Here is a tiny trained network, its code and every weight. The questions are about switching its units off for an input and a class, where a switched-off unit gives its printed mean instead of its output.

import numpy as np


def w(rows, s, z=0):
    codes = np.array(rows[::2]) - 128.0
    scale = np.full(codes.shape[1], s)
    scale[-1] = z or s
    return codes * scale


def f(y):
    return np.maximum(y, 0)


def log_softmax(a):
    a = a - a.max(-1, keepdims=True)
    return a - np.log(np.exp(a).sum(-1, keepdims=True))


def net(x, mask):
    res = np.array(x, float).reshape(1, 6) / 4 @ E
    y = f(res @ A[0][:, :-1].T + A[0][:, -1])
    res = res + np.where(mask, y, B[0][:, -1]) @ B[0][:, :-1]
    return log_softmax(res[-1] @ U[:, :-1].T + U[:, -1])


A, B = {}, {}
E = w([
[1,214,207,219],'x0',
[191,109,217,103],'x1',
[200,26,160,164],'x2',
[233,184,165,192],'x3',
[125,139,246,70],'x4',
[139,42,155,243],'x5',
],0.0077)
A[0] = w([
[42,95,105,127,112],'neuron 0',
[131,118,222,76,177],'neuron 1',
[112,84,167,36,188],'neuron 2',
[83,168,60,204,200],'neuron 3',
[108,129,31,131,182],'neuron 4',
[188,42,136,206,146],'neuron 5',
[106,112,154,102,176],'neuron 6',
[168,137,4,10,204],'neuron 7',
[192,168,59,128,159],'neuron 8',
[125,109,163,82,158],'neuron 9',
[142,214,187,139,165],'neuron 10',
[60,108,68,171,126],'neuron 11',
[90,174,112,69,85],'neuron 12',
[133,125,203,81,141],'neuron 13',
[155,146,133,190,148],'neuron 14',
[110,179,224,89,253],'neuron 15',
[134,210,175,141,158],'neuron 16',
[127,208,136,181,169],'neuron 17',
[215,92,172,72,182],'neuron 18',
],0.011,0.0039)
B[0] = w([
[52,99,116,145,173],'neuron 0',
[141,170,125,58,190],'neuron 1',
[171,252,57,83,198],'neuron 2',
[93,79,127,216,189],'neuron 3',
[93,62,28,213,181],'neuron 4',
[165,71,216,47,199],'neuron 5',
[51,204,109,79,158],'neuron 6',
[163,141,30,114,247],'neuron 7',
[172,66,79,146,174],'neuron 8',
[91,165,120,2,165],'neuron 9',
[159,212,220,190,185],'neuron 10',
[48,156,111,200,174],'neuron 11',
[124,91,78,151,172],'neuron 12',
[125,176,114,84,175],'neuron 13',
[132,70,162,149,157],'neuron 14',
[151,179,175,134,211],'neuron 15',
[162,175,150,156,180],'neuron 16',
[170,101,253,225,178],'neuron 17',
[137,113,96,81,212],'neuron 18',
],0.0067,0.014)
U = w([
[144,175,212,148,117],'0',
[149,104,80,150,54],'1',
[66,162,133,129,209],'2',
[135,219,138,3,168],'3',
[151,123,85,71,89],'4',
[55,105,129,161,149],'5',
[175,21,171,98,173],'6',
[132,159,139,131,5],'7',
],0.011,0.0025)

Each question gives the input, the list of numbers given to net, and the class t.
The units are the neurons (one row each of A and B). Each row of codes is followed by its name. A weight is (code - 128) times the scale printed after its matrix; where a second scale follows, it is the last column's (A, B and U).
mask holds one flag per neuron, in row order. A switched-off neuron (its flag False) gives its mean, the last column of its row in B, instead of its output. The means were averaged over made-up inputs and are rounded, as every weight is.
A unit's drop is (log p(t) with every unit on - log p(t) with that unit switched off) / (log p(t) with every unit on - log p(t) with every unit switched off).
The circuit of an input: a set's keep is (log p(t) with only the set's units on - log p(t) with every unit switched off) / (log p(t) with every unit on - log p(t) with every unit switched off). Starting from the 12 units with the biggest drops (on a tie, the unit counted first), units are removed one at a time, each time the one whose removal leaves the highest keep (on an exact tie, the one counted first), for as long as the keep stays at least 0.8.
units of the circuit, in order: the units of the circuit, biggest drop first
unit that matters most: the unit with the biggest drop
k most important neurons: the k neurons with the biggest drops, biggest first
drop when u is switched off: that unit's drop, to one decimal
input [-2,1,-6,8,-6,0], class 1: unit that matters most	neuron 8
input [-5,-1,-2,-2,1,-3], class 4: units of the circuit, in order	[neuron 7; neuron 4; neuron 10]
input [1,7,5,5,-5,-6], class 6: 3 most important neurons	[neuron 2; neuron 8; neuron 6]
input [2,0,8,2,2,0], class 6: 2 most important neurons	[neuron 2; neuron 5]
input [-2,-6,-3,4,0,7], class 5: 2 most important neurons	[neuron 11; neuron 3]
input [4,8,-3,2,-4,-8], class 0: units of the circuit, in order	[neuron 17; neuron 10]
input [-5,4,-5,1,-4,6], class 6: units of the circuit, in order	[neuron 5; neuron 2]
input [-1,-6,8,1,-1,-1], class 6: units of the circuit, in order	[neuron 5; neuron 2]
input [3,2,3,2,8,5], class 3: units of the circuit, in order	[neuron 1; neuron 13]
input [5,5,-3,-2,-6,-6], class 5: units of the circuit, in order	[neuron 2; neuron 3; neuron 1]
input [-2,-8,-8,8,-1,6], class 5: 2 most important neurons	[neuron 3; neuron 7]
input [-6,-5,-7,-6,-7,4], class 5: 4 most important neurons	[neuron 11; neuron 0; neuron 3; neuron 2]
input [4,4,7,-5,-5,5], class 6: drop when neuron 5 is switched off	1.0
input [3,1,2,3,-4,8], class 6: units of the circuit, in order	[neuron 5]
input [-2,-2,4,-5,-3,-3], class 1: drop when neuron 9 is switched off	0.1
input [-8,-5,3,-5,-5,-4], class 1: drop when neuron 18 is switched off	0.0
